Below is a small trained network, with its code and all its weights. Each question gives an input and a class and asks what happens when units are switched off, that is, made to give their printed mean instead of their output.

import numpy as np


def w(rows, s, z=0):
    codes = np.array(rows[::2]) - 128.0
    scale = np.full(codes.shape[1], s)
    scale[-1] = z or s
    return codes * scale


def norm(h):
    return h / np.sqrt((h * h).mean(-1, keepdims=True) + 1e-5)


def f(y):
    return np.maximum(y, 0)


def log_softmax(a):
    a = a - a.max(-1, keepdims=True)
    return a - np.log(np.exp(a).sum(-1, keepdims=True))


def net(x, mask):
    res = np.array(x, float).reshape(1, 3) / 4 @ E
    u = 0
    for l in range(3):
        y = f(norm(res) @ A[l][:, :-1].T + A[l][:, -1])
        res = res + np.where(mask[u : u + 7], y, B[l][:, -1]) @ B[l][:, :-1]
        u += 7
    return log_softmax(norm(res)[-1] @ U[:, :-1].T + U[:, -1])


A, B = {}, {}
E = w([
[29,109,39,2,71,159],'x0',
[62,35,177,248,11,153],'x1',
[148,187,99,211,159,37],'x2',
],0.0067)
A[0] = w([
[29,91,195,124,70,120,102],'L0N0',
[104,174,90,37,137,98,44],'L0N1',
[118,110,216,112,253,104,33],'L0N2',
[87,163,193,103,157,172,78],'L0N3',
[156,58,177,229,120,113,191],'L0N4',
[77,55,45,229,163,125,4],'L0N5',
[57,107,153,65,115,171,132],'L0N6',
],0.0075,0.0012)
B[0] = w([
[78,112,58,153,149,219,229],'L0N0',
[199,211,167,149,126,101,229],'L0N1',
[122,126,255,221,177,154,217],'L0N2',
[204,103,109,215,129,181,160],'L0N3',
[149,182,199,127,5,93,253],'L0N4',
[92,152,163,92,127,127,188],'L0N5',
[187,56,43,152,85,116,218],'L0N6',
],0.007,0.005)
A[1] = w([
[121,85,110,12,91,93,63],'L1N0',
[123,120,86,206,122,80,91],'L1N1',
[54,124,150,129,103,94,4],'L1N2',
[79,142,149,55,171,2,81],'L1N3',
[177,123,100,78,84,110,56],'L1N4',
[113,164,87,158,171,65,72],'L1N5',
[147,174,154,101,201,143,93],'L1N6',
],0.0086,0.0036)
B[1] = w([
[187,214,200,177,29,126,186],'L1N0',
[156,111,176,71,89,218,179],'L1N1',
[86,118,230,202,104,153,150],'L1N2',
[78,66,151,152,157,14,184],'L1N3',
[90,248,150,123,42,138,173],'L1N4',
[54,218,93,95,179,88,194],'L1N5',
[67,2,41,167,192,166,254],'L1N6',
],0.0066,0.0039)
A[2] = w([
[88,4,110,149,64,120,84],'L2N0',
[48,106,192,168,29,97,87],'L2N1',
[137,2,128,116,131,205,117],'L2N2',
[89,90,160,155,193,70,80],'L2N3',
[239,179,239,103,168,126,124],'L2N4',
[139,207,55,162,197,45,4],'L2N5',
[67,166,99,117,178,62,40],'L2N6',
],0.0087,0.0031)
B[2] = w([
[96,99,97,94,165,251,213],'L2N0',
[134,147,164,111,201,121,251],'L2N1',
[107,126,71,120,151,89,205],'L2N2',
[85,172,109,49,91,156,183],'L2N3',
[152,100,85,118,71,72,255],'L2N4',
[50,119,170,135,125,133,223],'L2N5',
[64,119,106,131,169,84,180],'L2N6',
],0.012,0.0062)
U = w([
[79,90,41,114,122,245,154],'0',
[217,158,203,194,67,44,195],'1',
[24,160,113,118,179,47,199],'2',
[68,152,250,168,119,211,143],'3',
[138,121,136,128,124,132,1],'4',
[206,76,48,113,197,91,140],'5',
[139,68,127,133,92,113,34],'6',
[177,211,73,85,12,123,162],'7',
],0.017,0.0063)

Each question gives the input, the list of numbers given to net, and the class t.
The units are the neurons (one row each of A and B). Each row of codes is followed by its name. A weight is (code - 128) times the scale printed after its matrix; where a second scale follows, it is the last column's (A, B and U).
mask holds one flag per neuron, layer by layer. A switched-off neuron (its flag False) gives its mean, the last column of its row in B, instead of its output. The means were averaged over made-up inputs and are rounded, as every weight is.
A unit's drop is (log p(t) with every unit on - log p(t) with that unit switched off) / (log p(t) with every unit on - log p(t) with every unit switched off).
The circuit of an input: a set's keep is (log p(t) with only the set's units on - log p(t) with every unit switched off) / (log p(t) with every unit on - log p(t) with every unit switched off). Starting from the 12 units with the biggest drops (on a tie, the unit counted first), units are removed one at a time, each time the one whose removal leaves the highest keep (on an exact tie, the one counted first), for as long as the keep stays at least 0.8.
circuit, biggest first: the units of the circuit, biggest drop first
most important unit: the unit with the biggest drop
top k neurons: the k neurons with the biggest drops, biggest first
top k neurons in layer l: the k neurons of layer l with the biggest drops, biggest first
drop when u is switched off: that unit's drop, to one decimal
input [6,-2,-8], class 7: most important unit	L1N0
input [7,-5,0], class 7: top 3 neurons	L1N0; L0N6; L0N2
input [1,3,8], class 1: circuit, biggest first	L1N1; L0N0; L2N5
input [4,5,5], class 3: circuit, biggest first	L2N4; L2N2
input [3,4,4], class 3: top 2 neurons	L0N5; L1N6
input [-1,3,4], class 1: top 4 neurons	L0N4; L1N6; L2N0; L2N5
input [1,-7,-3], class 5: top 3 neurons	L0N3; L1N5; L1N6
input [-3,3,-5], class 0: top 2 neurons in layer 1	L1N0; L1N4
input [2,-7,-6], class 7: top 2 neurons in layer 1	L1N4; L1N0
input [8,1,3], class 7: top 3 neurons	L0N1; L1N6; L1N0
input [3,0,0], class 7: top 2 neurons	L0N1; L1N6
input [-6,-4,-6], class 5: top 2 neurons in layer 0	L0N4; L0N1
input [-1,-4,-2], class 5: top 2 neurons	L1N6; L0N4
input [1,4,7], class 3: most important unit	L0N1
input [0,-4,-6], class 5: top 2 neurons	L0N4; L0N3
input [6,3,5], class 0: top 2 neurons	L0N0; L0N4
input [0,6,8], class 3: top 2 neurons in layer 2	L2N4; L2N1
input [0,2,2], class 3: top 3 neurons	L0N1; L0N0; L2N4
input [-5,0,-5], class 1: drop when L0N2 is switched off	0.0
input [-3,3,3], class 1: drop when L1N6 is switched off	0.1
input [-5,4,1], class 1: drop when L1N6 is switched off	0.2
input [1,5,4], class 3: top neuron	L0N4
